x =
-247 -331  242  229   99 -172  -77 -126  -30  322  240  433  187
  85  417  372 -257 -224  198 -358   56 -556  321   25  -10  391
 398   10 -410 -319   16  333  208  -81  335   82  402 -273 -415
 543  125  526 -486  397 -366  179 -182 -165  -65  184  405  375
-270  307 -199 -378 -113  182 -450    3 -467 -183 -206  571 -402
-346 -104  425 -345   60 -412 -380 -237  305 -564  -69  468 -402
  -2 -215    4 -152  534  456 -495  140  139 -540  497  566 -176
  30  112  430  380 -178 -472 -383  130 -550 -487  -23  -94  -19
 497  332 -389 -321  552   49  331 -405  573  436 -344 -146 -265
-446   23  -87 -208  334 -150  251  483 -238 -555  261  -53  180
 158 -151   79  411   99  492  -18 -103 -446 -313 -189  -92   87
-145  518  329  491  -84  -52  204 -363  461  284 -580 -456  524
 -28  186 -342 -284   32 -528  404  -48 -386 -120 -159  215 -515
-182  404 -455  381 -153 -556 -187 -566  431  288 -252  326  581
 385  179 -542  231  372  180  122 -339 -144 -293  -58  -51 -432
x[0][0] = -247
x[9][11] = -53
x[14][10] = -58
x[:, 11] = [433, -10, -273, 405, 571, 468, 566, -94, -146, -53, -92, -456, 215, 326, -51]
x[5] = [-346, -104, 425, -345, 60, -412, -380, -237, 305, -564, -69, 468, -402]
x[7][7] = 130
x[9][9] = -555
x[1][1] = 417
x[2] = [398, 10, -410, -319, 16, 333, 208, -81, 335, 82, 402, -273, -415]
x[4][7] = 3
x[9] = [-446, 23, -87, -208, 334, -150, 251, 483, -238, -555, 261, -53, 180]
x[13][3] = 381
x[3][5] = -366
x[6][12] = -176
x[:, 10] = [240, 25, 402, 184, -206, -69, 497, -23, -344, 261, -189, -580, -159, -252, -58]
x[0][10] = 240
x[13] = [-182, 404, -455, 381, -153, -556, -187, -566, 431, 288, -252, 326, 581]
x[14][12] = -432
x[9][3] = -208
x[6][1] = -215
x[13][5] = -556
x[4][12] = -402
x[1][10] = 25
x[:, 7] = [-126, 56, -81, -182, 3, -237, 140, 130, -405, 483, -103, -363, -48, -566, -339]
x[5][4] = 60
x[11][4] = -84
x[1] = [85, 417, 372, -257, -224, 198, -358, 56, -556, 321, 25, -10, 391]
x[14][3] = 231
x[8] = [497, 332, -389, -321, 552, 49, 331, -405, 573, 436, -344, -146, -265]
x[10][9] = -313
x[:, 5] = [-172, 198, 333, -366, 182, -412, 456, -472, 49, -150, 492, -52, -528, -556, 180]
x[4] = [-270, 307, -199, -378, -113, 182, -450, 3, -467, -183, -206, 571, -402]
x[1][4] = -224
x[14][9] = -293
x[:, 9] = [322, 321, 82, -65, -183, -564, -540, -487, 436, -555, -313, 284, -120, 288, -293]
x[6] = [-2, -215, 4, -152, 534, 456, -495, 140, 139, -540, 497, 566, -176]

W =
[[ 28 196 199 199 196  46  21  19 193  36 195]
 [ 22  52  22  32  24 195 184 197  19  24  40]
 [ 37 199 196 198 198  47  23  23 196  37 195]
 [ 22 200 137 199 191 185  26  23 188  20 199]
 [200  23 158  25  51  19 195 188  30 198  20]
 [199  22 140  26  28  21 197 193  30 195  19]
 [ 38  36  22  22  23 198 197 197  25  25  29]
 [ 58 198 193 196 199  27  27  20 197  73 193]
 [ 30 201 187 193 196 138  24  22 196  22 200]
 [146  23  23  22  23 193 193 196  23 118  29]
 [196  25 139  26  37  24 194 198  37 191  29]
 [ 23 186 193 199 195  51  22  24 190  37 190]
 [197  28 143  23  33  21 195 197  34 193  27]]
Rows and columns are counted from 0.
(0, 0) -> 28
(3, 4) -> 191
(2, 4) -> 198
(9, 6) -> 193
(8, 3) -> 193
(8, 2) -> 187
(4, 9) -> 198
(10, 5) -> 24
(1, 6) -> 184
(9, 0) -> 146
(6, 4) -> 23
(6, 9) -> 25
(0, 4) -> 196
(1, 8) -> 19
(3, 1) -> 200
(10, 9) -> 191
(5, 7) -> 193
(12, 9) -> 193
(9, 7) -> 196
(11, 9) -> 37
(7, 9) -> 73
(2, 3) -> 198
(1, 5) -> 195
(6, 10) -> 29
(1, 4) -> 24
(10, 10) -> 29
(5, 1) -> 22
(4, 4) -> 51
(11, 0) -> 23
(12, 4) -> 33
(11, 3) -> 199
(1, 7) -> 197
(0, 8) -> 193
